Known rows, with every way that one mark hangs from another:
{B {M K Y} X}: [ -50   60  -95   80 -112   24  -55   98    1  -93   39   48  -21  185
   19   37  -10   55  178 -151   41 -190  -26   53   -3   31   45   39
   91  -60 -153   25  193  112  169   93  115  -41   45   10  -14   22
  -40  -83   63  -93  101  181]
{B {M K} {T {X V}} Y}: [  68  131  -33  -16 -118   67   20  107  -92  -29  186    8  -91 -143
 -302   29 -143   55   48  262  101 -282 -101   64   62  100   62  235
   60 -182 -261   38  299  133  181   33  -20  -10  157   71  -76   -8
   36  -68   51 -157 -150  -96]
{L {A X} {D R} P}: [ 106  -23  166 -456  108   -2  -82  -62   -5  138 -237   32   64 -249
  106 -124  450  133   36   26 -112  220   12   45    5  -23   50 -139
   78  231    9   44 -394  -72 -608   49   88  -92 -202  -38  -55   15
    4   70 -161   99  124  -22]
{M {B T Y} {K C} {X V}}: [  22   -1  278 -214 -195  -51   78 -202  -89 -253 -246    9  -21 -376
  -41 -121 -246   -1  141  224   44  -88 -274 -204  118  148  174  243
   35 -203 -395  -61   15  180  128   83  222  112  130  -98  -29  -37
   -7  -32   38 -242  -56  -91]
{Y {B M {T {X {V {A J}}}}}}: [ 158   15  -16  298 -137   42   40   77   43  -72  -38  -10 -121  531
  -36   95   -7 -107   12  -16   -6  -83  -91   -2   30   13    9  135
   48    3 -282   96  265  -81  -27   46  -44   88  279  108  -83    4
   21  -46  209   50  -11  -69]
{T {X {B {M K}} V}}: [   2  152  -32  -24  -45  111  -33  -21  -62    1    9   43  131   77
  -67   60 -166  -21  -39 -148   45  -52  -71   73   18   75   40  124
  -90  -19 -215   30  223   31  132   -5  -85   89  184  133  -44   75
   85 -100  -55   11   20  -70]
{C {Y {B M T}}}: [ 229   52  -99  325  -48   13   15   36  119   44  -26   74 -161  -28
  -69  150 -193   63   59   47   47  -12  -17 -166  121   36   -3  -11
  108   63  157  -97  127    3  257   19  -46   31  -31  -19 -104    0
  -89   -8  149   25  109  -27]
{R {L A P Y} {X B V}}: [-379   89   94 -502  169  -28    6  -16  -16 -126  235  -37  205 -874
   79 -145   84  127 -111   63 -125   33  -86  -28  -20   44  -51  -18
  -99   25  160  342 -276   11 -190  -14 -102  -79  -89  -41   53 -181
   95  141  -74   69  -75   27]
{B M {T {X V}}}: [  41   87  -80  338  -49   58   -9  145  -26   35   27   40  -94 -121
  -99   57  -82  -31   32  180    7  -33    1  110   29   19  -13  214
   25    9 -162  -18  196   62  189   18  -93   41  226   26    7   -5
   33  -34   97    3  -91  -96]
{B M T {X V} Y}: [ -16   24 -172  244 -122   21   67  261 -107 -146  357    0 -137 -267
 -438 -129 -193   13   21  562   84 -124  -19   98   -8  -15  -17  172
  125 -152 -159   17  330  196  339   76  -85  -59  214   30   30 -105
   56    7   84 -119 -202  -75]
{D {L {A X}} R T}: [ 127  -71  247 -852   54 -126  -88   -3  -74  215 -242   40   87  718
  126   25  406   99  120 -134  -90  505   45  114  -66 -163    7 -227
   61  135  113 -233 -184  -16 -131 -184   -2   21 -236 -229   72  -50
    2   83  -11   64   75  200]
{Y {B {M X}}}: [ 205   17   75  272 -140   11   33  -35    9 -145 -205    4  -97  181
 -149   60   13   30   73 -134   48  201 -114 -105   43   61   -7  -63
   26  164 -218  -82   60   14  -90   79  -61  105   72   -9  -98   53
 -116   33  131   90   30    9]
{C {Y {B {M K} {T X}}}}: [ 260  118  -25   76 -125   36   -9  -34   67  137 -132  106 -129  161
   52  243 -165  111  185  -90   91 -163  -98 -150  185   82   68   76
   78    8  -20    2  179   29  209   -4   32   28   -3   61 -175   28
  -82  -65  133   31  105  -53]
{V {A {J D} {X {B {M Y}}}}}: [   7 -198  -33  284 -104   86   -2 -101   83 -227  -73  -22   19  808
   19  -56  194 -180  -61 -253  -26 -113  103  -37  -38 -148  -21  -57
   65   24  -15  -60  168 -169 -153   52   75  -53  -35   36  -61   84
   -9   -8   68 -136   46  246]
{A {J {D L} T {X B V}}}: [-232 -281  -58  170   87 -110   49  -71   50  -75  -58    2   36   44
  365   60 -160 -187  -52 -249   57  -31  220   60  -78 -104   -9 -233
 -157 -136  105  -76   59  -84   22   24  -56  208  -28  139  195   73
  161  -35 -147   79   16   68]
{V {A {J T}}}: [   0  -89   40  168   80  -17  -22   39   53   -6  -48  -29  -44  423
  124  -14  104 -177 -101 -188  -43 -170   74   76  -43  -13  -61  -28
    6  -21   89  -48 -102 -190 -228  -58   60   47  -37   46  -30   25
   45 -143    3   12   24  185]
{R {D L} {X {B M} V}}: [-142  -41  -35  120   26  -37    0  147  -37 -174  191  -23  151  -63
 -364   29   -2  -79 -159  142  -64  160  -25   67 -101   14  -48  -54
  -78 -218  189   28  121   46  238   77 -149  -23   31  -55  144  -13
   11   97   14  -10  -47    9]
{L {A J} P Y}: [-171   69  148 -329  207 -136  -37    5  102  -30 -196  -12   27 -555
  193  -88  223   38   45 -244  -22 -200  137    0  -52   26  -79 -178
   55  186  -37   82 -279 -172 -403    2   37  -50 -114   -8  -65  -63
  -14   13 -149   95  194  138]
{R {D T} L {X V}}: [-230   43  145   25   60 -109   16  182  -94 -156  325  -87  -97 -117
   67   70  141   41 -201  278 -165  214  -22  116  -91  -42  -56  128
  -34 -232  395   71 -167   74   29  -29  -69   58 -138 -190  209  -89
  -61  164   43  -18  -84   94]
{V {A {J T {X B}}}}: [ -17 -220  -25  216   82   59   47 -140   37   20  -60    7   83  505
  188   -5   54 -233  -44 -401   15 -111   17   10  -33   39  -50  -23
  -94  -17   -1   15  -68 -170 -169  -34   53   85   14  138  -60   76
   96 -145  -63  116  -36  143]
{X {B M Y} V}: [ -17   67 -139  154   20  103   47   71  -39 -169  322  -36   95 -221
 -469 -128 -272  -45 -239  190   67  -10   -5   26  -52   39  -35    1
  -32  -78    3  -63  260   58  219   29 -185   25  105   57   -1   29
   94  -16  -51 -110  -80  -49]
{J D T {X {B {M K} Y}}}: [ -37 -258 -276  210  -51  112   90 -170  -60   65   56   28   -8   58
  -37  108 -285  -49   98 -187  220 -209   47  -52   25   36   44  -46
 -101 -127   37  -14  170   27   26  167   19  -22  -99  186  -11  148
  106  -11 -141  -63  -98  -35]
{L A {D T} P {Y {B X}}}: [ -88   53   92 -454   58  -57  -25  -43   80  205 -269  -25  -63 -201
  253  -45  234  180  337  -93  121   23   84  -78  -81  -81  -20 -125
   65  239  129  166 -235   61 -292   49  105 -116 -115  -29  -63  -61
   19  142 -169  220  243  -46]
{X {B M Y} {V A}}: [  58   47 -171   47   10  151   40   47  -27 -134  357  -64  141  215
 -532 -173 -165  -92 -305  145   39  -53  -21   25  -43   43    1   98
  -27 -116  -25   34  253  -22   87   24 -100 -104  128   79  -64   26
  124  -60   13 -160  -80  -10]
{D {R {L A}}}: [  85   62   10 -495  128  -81  -83   56  -35  149  160   52   38  -21
  184   93  185  120 -133  -14 -142  291  -38   97  -22   29   37 -121
  -15   86  136   24 -272  -81 -324 -115  -47  -53 -160  -82   74  -49
  -81   29  -18  -18   50   34]
{M {K {C Y}} {X {B T} V}}: [  16   10  161  -31  -64   -8   47 -159   15 -129 -168   85   89 -475
  163 -108 -391   36   84  101   23  -26 -137 -224  176  145  156  173
    2  -52 -108  -30    3  108  293  -38  114  132   45    1  -37  -14
   -3  -36  -26 -149  117 -107]
{T {X {B M Y} V}}: [  40  106  -80  106  -36  126   35    5  -87   35  148    1  103    7
 -301  -31 -171  -32 -100   90   99  -95  -22   79   15   20  -39   73
  -87  -72 -101   22  261   74  156  -55 -137  -27  130  120  -58   51
   81  -43  -33   -1 -183 -103]
{Y {B M X}}: [ 140   46 -129  270 -155   14    6   88  -12  -23  -42   28 -114  305
 -208   75  -36    6  128  -12   57   98  -62   -8   -8   -2  -35  -63
   53  108 -192  -45  169   42   88  103  -45   48  115   46  -41   12
  -90   -2  101  115   20  -23]
{K {C Y} {R X}}: [ 156  -19   42  293   13  -68   -4 -102  189  245  -90  -13 -118 -238
  -27  -98 -129  -54   -9  222  -25 -141 -160  -95  123   28 -110  -38
   51   28   64    6 -197  -61  146  -66   95 -130 -236 -136   52  -23
 -280   35  186   15 -107  -58]
{V {A {J {D R} T} {X B}}}: [  61 -266   17  -33  -44   44   11  -98  -62  -26 -144    4   47  747
  179    7  145 -155  -50 -222  -49   35   84   15   -3 -138   15 -109
   -1   29   82  -80  -39 -191 -223  -39   62   25  -73   75  -13   47
   88  -27    3  -41    7  106]
{V {A {X B}}}: [  95  -21   56   -5  -38  148  -48 -168  -11  -23  -65   12  131  559
 -192 -120  257 -104  -81 -143  -76  136  -15  -28   -8   -8  -42   53
  -11  106  -27 -155  -92  -95 -133  -70   47   -5   -3  -25 -132   20
  -23  -93  -51   24  -67   97]
{X B {V A}}: [ -49   70  -67   15   83  100  -30  -53   20  -70  163  -29  208  133
  -87 -126  -97 -103 -264  -39  -89  135   27   22  -60   35   -1  106
  -99  -46   43  -47   34  -78   49  -48  -47   39  156   33  -10    7
  116 -126  -76  -27   23  -33]
{C {Y {B T}}}: [ 162   67   -7  212   -5  -21   -3  -54  121  100  -67   71 -111 -145
  133  136 -156   80   73   36   -3   36   11 -185  116   32  -12  -19
   57   24  231 -150   -9    3  231  -65    3   83  -59  -49  -98  -29
  -97  -51   58   71   74  -64]
{L A {D R}}: [ 188   -3  -27 -296  138  -43 -107  -19  100  208  -95   26   33 -245
  198   26  185   70  -64   76  -16  279    3   84 -101  -37   21 -140
   20  147  149   25 -267 -119 -495   -8   12  -55 -131  -44    7   20
  -34    5 -153   39  118  -57]
{K {R {X B V}} Y}: [-147  -28  -22  202   16   29  -31  -89   65   51  239  -76  103 -446
   19 -160 -192   10 -132  202  -79 -171 -221  -38  -14  -34 -113  -46
  -35  -10  -59   68  -18   78  204  -96 -120 -121  151  -68   98  -36
  -74  -28   48   43 -288 -178]
{J {D {T {X {B Y}}}}}: [ -63  -35  -30    5  -33   -5   16 -130  -86  250  -83  -25  -27  431
  102   98  -81    3  167  -35  119   72  160   10  -48 -164  -57  -19
  -96  -67  178 -240  152   70  277 -115   -8  -56 -126  -16    5   91
  -13   40 -129  -30 -113  -71]
{R {X {B Y} V}}: [-131   14   21   74   21   25   63  -38  -57 -182  215  -87  157 -479
 -261 -153 -154  -27 -164  275  -28  123 -130    3  -58   -8 -109   26
  -95 -174   42   -2   64   63  204  -22 -126   95   31  -42   11  -74
   71   -1  -27    2 -321  -31]
{C {Y {B M T X}}}: [ 193   29 -140  290 -130   -2   27   87   52   54    1  103 -173   76
  -55  121 -192   76  174  141   78  -39  -33 -128  128   -8    1   19
  133   40   65  -23  196   79  344   27  -17  -17   31   27  -93  -49
  -74   -4  160   65   57  -33]

Rows:
[  89   -4 -175  420  -86   23  -20   50   69   63  -18    3 -109 -148
 -108   87 -131   67  110   73   20 -154  -66 -129   17    1   -1  -61
   83  140 -117 -111   86   93  182   28  -35  -39  150  -52  -18   38
 -122  -22   82  -20  -75 -139]
{K {Y {B M T}}}
[-134  109  107 -719  176 -132  -11  104  -66  -27  143  -58  121 -767
  155  -38  211  210 -140   85 -173  193  -62   82    7   37   35  -57
  -34   29   61  329 -394  -26 -302  -29  -19  -81 -141 -120  111 -184
   39  143   81   27  -27   37]
{D {R {L A P Y} {X V}}}
[   7 -140 -136    3    7   47  -10  -96 -137  389 -188   74   85  248
  396  233 -161    5  155 -211   42   76  133   58   54  -85   28  -95
 -168   -7  221  -74   -2   -3   85  -89    0  -40  -53  110   63   95
  105  -11  -80   54  -54 -185]
{J {D R} {T {X B}}}
[  15   13  -38  248 -135   -8    4   16  -18   48  -41   59 -112   84
   57   73  -43   25  264  102  -14  131  -64  -75    6   11  -35   28
   38   38  -99 -120   86  110  245   11    2  105  181   -6  -27  -71
  -82  -33   30  136  -51 -154]
{Y {B T X}}
[  -7  -25  134 -487  122   66  -47  -86  -34   28  -92   32  214 -368
   97 -200  244  105  -83   67 -128  267  -15   25   -7  -22   75  -95
   11  173   34  113 -260  -35 -473   49  -10  -28  -55   33  -21    1
  150   77 -215   85  134 -115]
{L {A {X B V}} {D R} P}
[-262  161  142 -231  183 -102  -28  149  -68   79  146  -37 -119 -192
   69  114  292  131   28 -155  -59  -71  234    8  -52   81   -8  -28
  -10  -10  442  -20 -351   92   42  -71   67 -136 -261 -157  120  -15
 -145  163 -110  -15  262   71]
{R {D T} {L P Y}}
[-245  167  107 -341  132  -69   -4   95   -5 -157  224 -139   42 -576
  -74 -129  256   84 -202   67 -150  -55    5   41   -3   61   -3   93
  -64  -62   58  301 -357  -15 -146   -8   59  -98 -103 -103   69 -159
   11   61  120  -12  -74  125]
{R {L P Y} {X {V A}}}
[  32  103  127 -148   78  -55  -37   20  142   58 -205 -122 -121   74
  251   14  228  -68  -24 -117  165 -116  188  110 -155 -140  -35   40
   -2   69   98  103 -139  -74 -200 -127   96   44  -31  -29   11    6
   23  -11  -50   62  131  116]
{L {D {T {X {V {A J}}}}} Y}
[-138  -80  158 -382  135 -313  -29  124  -41   79 -220  -59  -63  457
  282  112  174  -11  119 -272  -77  218  281   92 -107 -157   40 -333
   -1  -23   71 -287  -52  -60  240  -66   41   65 -230 -102  195   73
  -26   70   -6  -56  276  139]
{A {J {D {L P} R T}}}
[-214 -199   -4  -50  150  -91   32 -191   47   12 -168   34  106 -102
  364  -46   77  -60   74 -309  -54  -10  107  -36  -29  -19  -25 -162
  -62   73 -103   31  -94 -184 -340  119   14  -25  -90  137  -28   77
   51   22 -236  118   98   19]
{L {A {J D {X B}}} P}
[ -69  -73 -151  374   52  125   56 -108   66 -133   92   11  161 -128
   68  -29 -144  -77 -108 -255   23   66   22    2  -24   65   -2   42
 -101  -30  -69   40  132   29  110   81  -46  115  135   58   37   84
  100  -45  -16   55  -18   56]
{J {X {B {M Y}} V}}
[  60   77 -139  229 -116   29  -32   82   12  133 -113   28  -73 -295
  -67   22 -244   18  125  207   49 -407  -99    5   95   66  124  206
   62   12 -397   49  121  122  192   42  118  -55  186   15   47   51
  -63  -64   70 -185  -69 -185]
{B {M {K C Y}} {T {X V}}}
[  99   12 -164  261 -178   66   33  147  -13 -101  133    6  -99  368
 -205  -11  -98  -26   49  216  -13   59  -92   -9   15    5   37  184
   89  -14 -230   88  270   51  138  124  -23    8  323   60  -31  -75
   45  -22  195   20  -12 -110]
{Y {B M T {X {V A}}}}
[-128  193  111 -182   76  -56  -30  126  -61   91  162  -29 -127  -51
  197  193  192   94  -79  -21   17  -57  185  117  -54   -2  -15  103
  -58  -84  386   90 -207   82  -57 -160    5  -56 -109 -108  138  -46
 -100  119  -57   19   89   24]
{R {D {T {X V}}} {L Y}}
[  25 -213   57  203  -60    4  -14  -56   24  -97 -181  -31 -129  587
  145  -35  234 -165  -72 -100  -39 -137  149   56   -7 -161  -39  -43
   57   18   60  -98  -99 -216 -408   17  111   34 -119   36  -21   30
   23  -56    5  -29  -38  205]
{V {A {J D T} X}}
[ 205   22   77   16 -145  -17   53  -20  -41 -130 -123  -23  -94  -83
 -450 -110  -84   16   76  111  152 -165 -148  -74   78  146   79   24
   76   -9 -368  -55   44   75  -51   85  126  -44 -110  -21  -81   76
 -165   17   59 -228  -41   50]
{B {M {K C} X} Y}
